Below are the code and all the weights of a small trained network. Each question names an input and a target symbol and asks about switching units off, where a switched-off unit gives its printed mean instead of its output.

import numpy as np


def w(rows, s, z=0):
    codes = np.array(rows[::2]) - 128.0
    scale = np.full(codes.shape[1], s)
    scale[-1] = z or s
    return codes * scale


def f(y):
    return np.maximum(y, 0)


def softmax(a):
    e = np.exp(a - a.max(-1, keepdims=True))
    return e / e.sum(-1, keepdims=True)


def log_softmax(a):
    a = a - a.max(-1, keepdims=True)
    return a - np.log(np.exp(a).sum(-1, keepdims=True))


def net(x, mask):
    ids = ['ΛΠΣΦαγδεζημξτψω'.index(c) for c in x.split()]
    T = len(ids)
    res = E[ids] + P[:T]
    r = res
    for j in range(2):
        rows = slice(3 * j, 3 * j + 3)
        q, k, v = (r @ M[0][rows].T for M in (Q, K, V))
        z = softmax(np.where(np.tri(T) > 0, q @ k.T / 3**0.5, -1e9)) @ v
        o = O[0][rows]
        res = res + np.where(mask[j], z, o[:, -1]) @ o[:, :-1]
    y = f(res @ A[0][:, :-1].T + A[0][:, -1])
    res = res + np.where(mask[2:6], y, B[0][:, -1]) @ B[0][:, :-1]
    return log_softmax(res[-1] @ U[:, :-1].T + U[:, -1])


Q, K, V, O, A, B = {}, {}, {}, {}, {}, {}
E = w([
[248,60,185],'Λ',
[247,109,108],'Π',
[92,155,89],'Σ',
[187,73,202],'Φ',
[89,129,123],'α',
[88,120,159],'γ',
[192,117,121],'δ',
[178,132,39],'ε',
[194,69,110],'ζ',
[202,91,36],'η',
[209,41,109],'μ',
[69,85,142],'ξ',
[38,146,56],'τ',
[46,40,203],'ψ',
[2,98,114],'ω',
],0.0082)
P = w([
[120,226,167],'0',
[169,105,121],'1',
[142,100,109],'2',
[120,91,99],'3',
[116,74,90],'4',
[109,57,88],'5',
[101,44,84],'6',
[92,29,71],'7',
[81,19,65],'8',
[76,12,69],'9',
[72,2,56],'10',
],0.0067)
Q[0] = w([
[252,97,105],'head 0',
[79,93,134],'head 0',
[169,118,153],'head 0',
[133,131,89],'head 1',
[96,136,172],'head 1',
[158,82,169],'head 1',
],0.041)
K[0] = w([
[157,252,188],'head 0',
[95,123,95],'head 0',
[158,166,123],'head 0',
[116,129,71],'head 1',
[107,163,184],'head 1',
[144,83,189],'head 1',
],0.036)
V[0] = w([
[11,132,70],'head 0',
[140,239,63],'head 0',
[62,168,250],'head 0',
[141,121,169],'head 1',
[161,167,109],'head 1',
[123,153,154],'head 1',
],0.022)
O[0] = w([
[70,13,47,253],'head 0',
[217,125,13,141],'head 0',
[2,239,70,129],'head 0',
[105,131,97,93],'head 1',
[108,96,142,91],'head 1',
[151,90,88,11],'head 1',
],0.019,0.0041)
A[0] = w([
[176,126,237,1],'neuron 0',
[164,254,34,158],'neuron 1',
[66,61,124,30],'neuron 2',
[97,131,115,6],'neuron 3',
],0.009,0.0038)
B[0] = w([
[113,245,15,189],'neuron 0',
[127,7,249,238],'neuron 1',
[163,211,110,250],'neuron 2',
[184,189,101,158],'neuron 3',
],0.012,0.02)
U = w([
[134,197,183,34],'Λ',
[199,143,177,108],'Π',
[113,6,112,74],'Σ',
[99,126,212,85],'Φ',
[90,52,140,163],'α',
[63,65,161,150],'γ',
[157,84,190,141],'δ',
[191,57,128,126],'ε',
[158,145,148,207],'ζ',
[213,126,65,130],'η',
[147,207,79,104],'μ',
[67,104,130,255],'ξ',
[132,35,17,89],'τ',
[26,169,144,79],'ψ',
[46,138,2,123],'ω',
],0.0052,0.0089)

Each question gives the input, a string of symbols that net reads in full, and the target symbol t.
The units are the heads (3 rows each of Q, K, V and O) and the neurons (one row each of A and B). Each row of codes is followed by its name. A weight is (code - 128) times the scale printed after its matrix; where a second scale follows, it is the last column's (O, A, B and U).
mask holds one flag per unit, heads first, then neurons. A switched-off unit (its flag False) gives its mean, the last column of its rows in O or B, instead of its output. The means were averaged over made-up inputs and are rounded, as every weight is.
A unit's drop is (log p(t) with every unit on - log p(t) with that unit switched off) / (log p(t) with every unit on - log p(t) with every unit switched off).
The circuit of an input: a set's keep is (log p(t) with only the set's units on - log p(t) with every unit switched off) / (log p(t) with every unit on - log p(t) with every unit switched off). Starting from all 6 units, units are removed one at a time, each time the one whose removal leaves the highest keep (on an exact tie, the one counted first), for as long as the keep stays at least 0.8.
units of the circuit, in order: the units of the circuit, biggest drop first
k most important neurons: the k neurons with the biggest drops, biggest first
drop when u is switched off: that unit's drop, to one decimal
input η Φ Π η δ ω α η η ζ, target η: units of the circuit, in order	[head 0; neuron 1]
input η η τ Σ, target τ: most important neuron	[neuron 1]
input Σ η Φ, target Σ: 2 most important neurons	[neuron 1; neuron 2]
input η ω Λ η τ η Σ ζ η ξ μ, target η: units of the circuit, in order	[head 0; neuron 1]
input μ ζ δ η Σ Π η Λ γ, target η: units of the circuit, in order	[head 0; neuron 0; neuron 1]
input δ μ τ μ μ η γ, target μ: units of the circuit, in order	[neuron 0; head 0; neuron 1]
input Σ δ Φ Φ ω α, target ω: 2 most important neurons	[neuron 1; neuron 2]
input δ η ψ τ Π, target δ: units of the circuit, in order	[head 0; neuron 1; neuron 2]
input Λ Φ μ Λ μ γ ξ μ ψ, target ψ: 2 most important neurons	[neuron 2; neuron 1]
input δ ω ξ Φ ε ω δ Φ, target δ: 3 most important neurons	[neuron 1; neuron 0; neuron 2]
input Λ Σ ζ, target Λ: 2 most important neurons	[neuron 0; neuron 1]
input γ μ τ τ Σ η, target γ: 3 most important neurons	[neuron 1; neuron 2; neuron 0]
input ζ ω η ε ξ Π τ, target τ: 2 most important neurons	[neuron 1; neuron 0]
input Π ε μ Λ μ Φ, target Π: units of the circuit, in order	[head 0]
input Σ ω α η γ Λ, target Σ: units of the circuit, in order	[head 0; neuron 1; neuron 2]
input μ η ω μ Σ γ μ, target μ: 2 most important neurons	[neuron 0; neuron 1]
input τ μ ε Π α Λ Λ, target τ: drop when head 0 is switched off	0.7
input η ξ η ω γ Φ, target η: drop when head 1 is switched off	0.0
input τ γ μ Σ μ γ μ η ω Σ η, target τ: drop when head 0 is switched off	1.0
